[[132 129 115 128 128 129 148 128 129 127 129 128 115]
 [122 129 140 127 128 127 113 129 130 128 126 129 139]
 [128 127 129 128 126 126 127 126 127 125 128 127 130]
 [131 128 124 128 151 132 129 147 128 148 129 128 125]
 [128 129 127 130 149 131 129 145 127 151 129 130 127]]
=>
[[132 129 115 128 128 129 148 128 129 127 129 128 115]
 [131 128 124 128 151 132 129 147 128 148 129 128 125]
 [128 129 127 130 149 131 129 145 127 151 129 130 127]
 [128 127 129 128 126 126 127 126 127 125 128 127 130]
 [122 129 140 127 128 127 113 129 130 128 126 129 139]]

[[133 151 114 127 130]
 [113 140 142 111 130]
 [127 136 125 152 125]
 [132 152 118 141 124]]
=>
[[133 151 114 127 130]
 [132 152 118 141 124]
 [127 136 125 152 125]
 [113 140 142 111 130]]

[[125 151 137 131]
 [135 152 145 133]
 [128 151 140 131]
 [130 100 109 119]
 [130  99 111 119]
 [138 152 146 133]
 [124 100 106 118]
 [132 152 142 132]
 [130 100 114 120]]
=>
[[124 100 106 118]
 [130 100 109 119]
 [130  99 111 119]
 [130 100 114 120]
 [125 151 137 131]
 [128 151 140 131]
 [132 152 142 132]
 [135 152 145 133]
 [138 152 146 133]]

[[127 127 127 128 127 128]
 [152 140 138 117 142 122]
 [129 130 130 126 130 126]
 [128 128 128 127 128 127]
 [122 116 115 140 116 140]
 [138 134 133 124 134 125]]
=>
[[122 116 115 140 116 140]
 [127 127 127 128 127 128]
 [128 128 128 127 128 127]
 [129 130 130 126 130 126]
 [138 134 133 124 134 125]
 [152 140 138 117 142 122]]

[[133 119 151 112 111 146 125 108]
 [123 135 114 136 138 117 131 141]]
=>
[[123 135 114 136 138 117 131 141]
 [133 119 151 112 111 146 125 108]]

[[132 129 120 132 122 129]
 [125 130 126 131 135 122]
 [121 143 115 122 117 101]]
=>
[[121 143 115 122 117 101]
 [132 129 120 132 122 129]
 [125 130 126 131 135 122]]

[[133 124 128]
 [120 145 136]
 [107 155 110]]
=>
[[107 155 110]
 [133 124 128]
 [120 145 136]]
---
[[127 115 130 126 126 137 124 127 135 140]
 [106 137 134 141 139 113 133 140 139 134]]
=>
[[115 130 126 126 137 124 127 135 140 127]
 [137 134 141 139 113 133 140 139 134 106]]

[[141 145 133 141 139 145 155 131]
 [119 124 126 122 137 123 126 124]
 [117 120 120 107 122 111 113 130]
 [123 129 138 118 127 131 130 128]]
=>
[[145 133 141 139 145 155 131 141]
 [124 126 122 137 123 126 124 119]
 [120 120 107 122 111 113 130 117]
 [129 138 118 127 131 130 128 123]]

[[113 109 126 106 137 133 123 144]
 [128 102 129 106 129 129 124 118]
 [113 150 125 111 137 134 124 147]
 [126 102 129 106 129 130 124 121]]
=>
[[109 126 106 137 133 123 144 113]
 [102 129 106 129 129 124 118 128]
 [150 125 111 137 134 124 147 113]
 [102 129 106 129 130 124 121 126]]

[[135 121 148 116 144 142 131]
 [132 123 150 117 137 143 129]
 [127 121 150 117 143 141 129]
 [136 118 149 114 140 142 128]
 [134 118 149 115 142 144 129]
 [128 122 149 118 142 140 131]
 [134 121 149 116 141 141 131]
 [128 123 153 117 140 144 130]]
=>
[[121 148 116 144 142 131 135]
 [123 150 117 137 143 129 132]
 [121 150 117 143 141 129 127]
 [118 149 114 140 142 128 136]
 [118 149 115 142 144 129 134]
 [122 149 118 142 140 131 128]
 [121 149 116 141 141 131 134]
 [123 153 117 140 144 130 128]]

[[135 121 126 127 141 130 140 134 120 123 105 130 129 130]
 [116 121 127 141 134 134 128 126 131 116 129 126 117 131]]
=>
[[121 126 127 141 130 140 134 120 123 105 130 129 130 135]
 [121 127 141 134 134 128 126 131 116 129 126 117 131 116]]

[[134 133 124 126 126]
 [125 138 132 135 134]
 [124 133 131 135 154]]
=>
[[133 124 126 126 134]
 [138 132 135 134 125]
 [133 131 135 154 124]]

[[136 136 145 132 138 146]
 [156 139 145 133 130 135]
 [138 134 138 130 134 137]]
=>
[[136 145 132 138 146 136]
 [139 145 133 130 135 156]
 [134 138 130 134 137 138]]

[[129 125 129 127 123 124 158 120 113 131 127 123 122 130 133]
 [127 128 124 135 128 139 125 129 132 133 123 132 138 128 127]
 [121 128 112 123 133 123 130 126 141 125 123 125 124 134 123]
 [124 125 156 120 131 143 130 121 131 127 126 128 110 124 122]
 [132 135 124 131 134 130 119 136 139 126 134 130 123 128 132]
 [112 131 124 121 127 135 113 124 144 131 116 128 133 130 116]]
=>
[[125 129 127 123 124 158 120 113 131 127 123 122 130 133 129]
 [128 124 135 128 139 125 129 132 133 123 132 138 128 127 127]
 [128 112 123 133 123 130 126 141 125 123 125 124 134 123 121]
 [125 156 120 131 143 130 121 131 127 126 128 110 124 122 124]
 [135 124 131 134 130 119 136 139 126 134 130 123 128 132 132]
 [131 124 121 127 135 113 124 144 131 116 128 133 130 116 112]]

[[143 144 137 149 109]
 [127 127 128 127 128]
 [142 143 136 148 109]
 [126 126 127 126 129]
 [128 127 126 126 129]
 [131 134 131 136 121]
 [143 144 136 149 109]
 [126 126 126 126 129]
 [136 138 134 142 115]
 [128 128 127 127 129]
 [127 127 127 127 129]]
=>
[[144 137 149 109 143]
 [127 128 127 128 127]
 [143 136 148 109 142]
 [126 127 126 129 126]
 [127 126 126 129 128]
 [134 131 136 121 131]
 [144 136 149 109 143]
 [126 126 126 129 126]
 [138 134 142 115 136]
 [128 127 127 129 128]
 [127 127 127 129 127]]
